Below is a small trained network, with its code and all its weights. Each question gives an input and a target symbol and asks what happens when units are switched off, that is, made to give their printed mean instead of their output.

import numpy as np


def w(rows, s, z=0):
    codes = np.array(rows[::2]) - 128.0
    scale = np.full(codes.shape[1], s)
    scale[-1] = z or s
    return codes * scale


def norm(h):
    return h / np.sqrt((h * h).mean(-1, keepdims=True) + 1e-5)


def f(y):
    return np.maximum(y, 0)


def softmax(a):
    e = np.exp(a - a.max(-1, keepdims=True))
    return e / e.sum(-1, keepdims=True)


def log_softmax(a):
    a = a - a.max(-1, keepdims=True)
    return a - np.log(np.exp(a).sum(-1, keepdims=True))


def net(x, mask):
    ids = ['αβγδεζηθμξπστφψ'.index(c) for c in x.split()]
    T = len(ids)
    res = E[ids] + P[:T]
    r = norm(res)
    for j in range(2):
        rows = slice(3 * j, 3 * j + 3)
        q, k, v = (r @ M[0][rows].T for M in (Q, K, V))
        z = softmax(np.where(np.tri(T) > 0, q @ k.T / 3**0.5, -1e9)) @ v
        o = O[0][rows]
        res = res + np.where(mask[j], z, o[:, -1]) @ o[:, :-1]
    y = f(norm(res) @ A[0][:, :-1].T + A[0][:, -1])
    res = res + np.where(mask[2:6], y, B[0][:, -1]) @ B[0][:, :-1]
    return log_softmax(norm(res)[-1] @ U[:, :-1].T + U[:, -1])


Q, K, V, O, A, B = {}, {}, {}, {}, {}, {}
E = w([
[152,146,131,123],'α',
[158,135,139,113],'β',
[150,116,165,131],'γ',
[144,117,125,143],'δ',
[130,126,128,132],'ε',
[250,152,136,119],'ζ',
[154,136,103,115],'η',
[140,188,107,81],'θ',
[129,141,149,122],'μ',
[134,119,139,142],'ξ',
[124,133,117,155],'π',
[135,167,149,119],'σ',
[154,112,119,136],'τ',
[157,125,107,154],'φ',
[105,203,157,97],'ψ',
],0.018)
P = w([
[101,131,84,102],'0',
[254,160,132,179],'1',
[244,74,144,82],'2',
[100,103,173,151],'3',
[235,174,111,170],'4',
[227,70,161,111],'5',
[100,102,165,148],'6',
[231,175,97,170],'7',
[211,85,162,102],'8',
[98,101,158,147],'9',
],0.0096)
Q[0] = w([
[164,87,56,115],'H1',
[6,113,159,160],'H1',
[126,45,138,117],'H1',
[112,126,195,51],'H2',
[118,13,151,78],'H2',
[173,156,70,90],'H2',
],0.021)
K[0] = w([
[130,103,63,66],'H1',
[4,141,246,139],'H1',
[130,12,140,94],'H1',
[163,166,215,111],'H2',
[216,75,210,153],'H2',
[186,155,70,79],'H2',
],0.018)
V[0] = w([
[67,129,142,97],'H1',
[212,141,141,101],'H1',
[157,145,60,144],'H1',
[83,102,198,37],'H2',
[243,150,150,95],'H2',
[112,3,128,19],'H2',
],0.012)
O[0] = w([
[80,159,113,86,10],'H1',
[153,145,131,201,255],'H1',
[150,122,197,150,189],'H1',
[184,113,68,57,99],'H2',
[193,105,218,106,169],'H2',
[107,37,64,3,50],'H2',
],0.011,0.0056)
A[0] = w([
[149,152,123,176,253],'N1',
[29,105,81,140,190],'N2',
[133,68,176,204,216],'N3',
[48,8,135,129,148],'N4',
],0.016,0.0027)
B[0] = w([
[89,31,65,93,225],'N1',
[115,60,245,127,166],'N2',
[95,219,129,64,249],'N3',
[212,106,71,249,139],'N4',
],0.015,0.012)
U = w([
[156,188,85,80,39],'α',
[34,215,90,54,3],'β',
[16,112,195,163,207],'γ',
[154,114,164,224,102],'δ',
[214,94,185,72,145],'ε',
[131,190,230,110,130],'ζ',
[140,95,157,192,114],'η',
[201,151,53,202,112],'θ',
[193,67,54,134,112],'μ',
[188,187,123,206,38],'ξ',
[77,85,128,25,111],'π',
[94,174,102,92,160],'σ',
[118,71,112,153,210],'τ',
[77,98,30,112,200],'φ',
[67,202,87,251,77],'ψ',
],0.014,0.0031)

Each question gives the input, a string of symbols that net reads in full, and the target symbol t.
The units are the heads (3 rows each of Q, K, V and O) and the neurons (one row each of A and B). Each row of codes is followed by its name. A weight is (code - 128) times the scale printed after its matrix; where a second scale follows, it is the last column's (O, A, B and U).
mask holds one flag per unit, heads first, then neurons. A switched-off unit (its flag False) gives its mean, the last column of its rows in O or B, instead of its output. The means were averaged over made-up inputs and are rounded, as every weight is.
A unit's drop is (log p(t) with every unit on - log p(t) with that unit switched off) / (log p(t) with every unit on - log p(t) with every unit switched off).
The circuit of an input: a set's keep is (log p(t) with only the set's units on - log p(t) with every unit switched off) / (log p(t) with every unit on - log p(t) with every unit switched off). Starting from all 6 units, units are removed one at a time, each time the one whose removal leaves the highest keep (on an exact tie, the one counted first), for as long as the keep stays at least 0.8.
circuit, biggest first: the units of the circuit, biggest drop first
k most important neurons: the k neurons with the biggest drops, biggest first
drop of u: that unit's drop, to one decimal
input β θ τ τ τ, target ε: circuit, biggest first => H2
input α π π ξ π, target ζ: circuit, biggest first => H2; N3
input ψ ψ π μ ε α π σ π η, target ζ: circuit, biggest first => H2; N3; N1
input δ π ψ μ ψ ψ σ, target φ: 2 most important neurons => N3; N2
input π α π φ ψ π π ζ μ μ, target π: circuit, biggest first => H1; H2; N2
input ψ π π ε β, target θ: circuit, biggest first => H1; N1; N2
input μ π π π σ, target μ: circuit, biggest first => H2; N3
input α π ψ ψ ζ ψ μ, target π: circuit, biggest first => H2; H1; N2
input β π π π σ ε π π μ τ, target θ: circuit, biggest first => H2; N4
input ψ σ ψ τ δ, target θ: 2 most important neurons => N1; N2
input π ψ θ π β, target ψ: drop of H2 => 0.6
input π δ μ η δ, target ψ: drop of H2 => 0.6
input σ π ψ π θ, target ξ: drop of H1 => 0.5
input β π ψ μ τ τ, target ζ: circuit, biggest first => N3
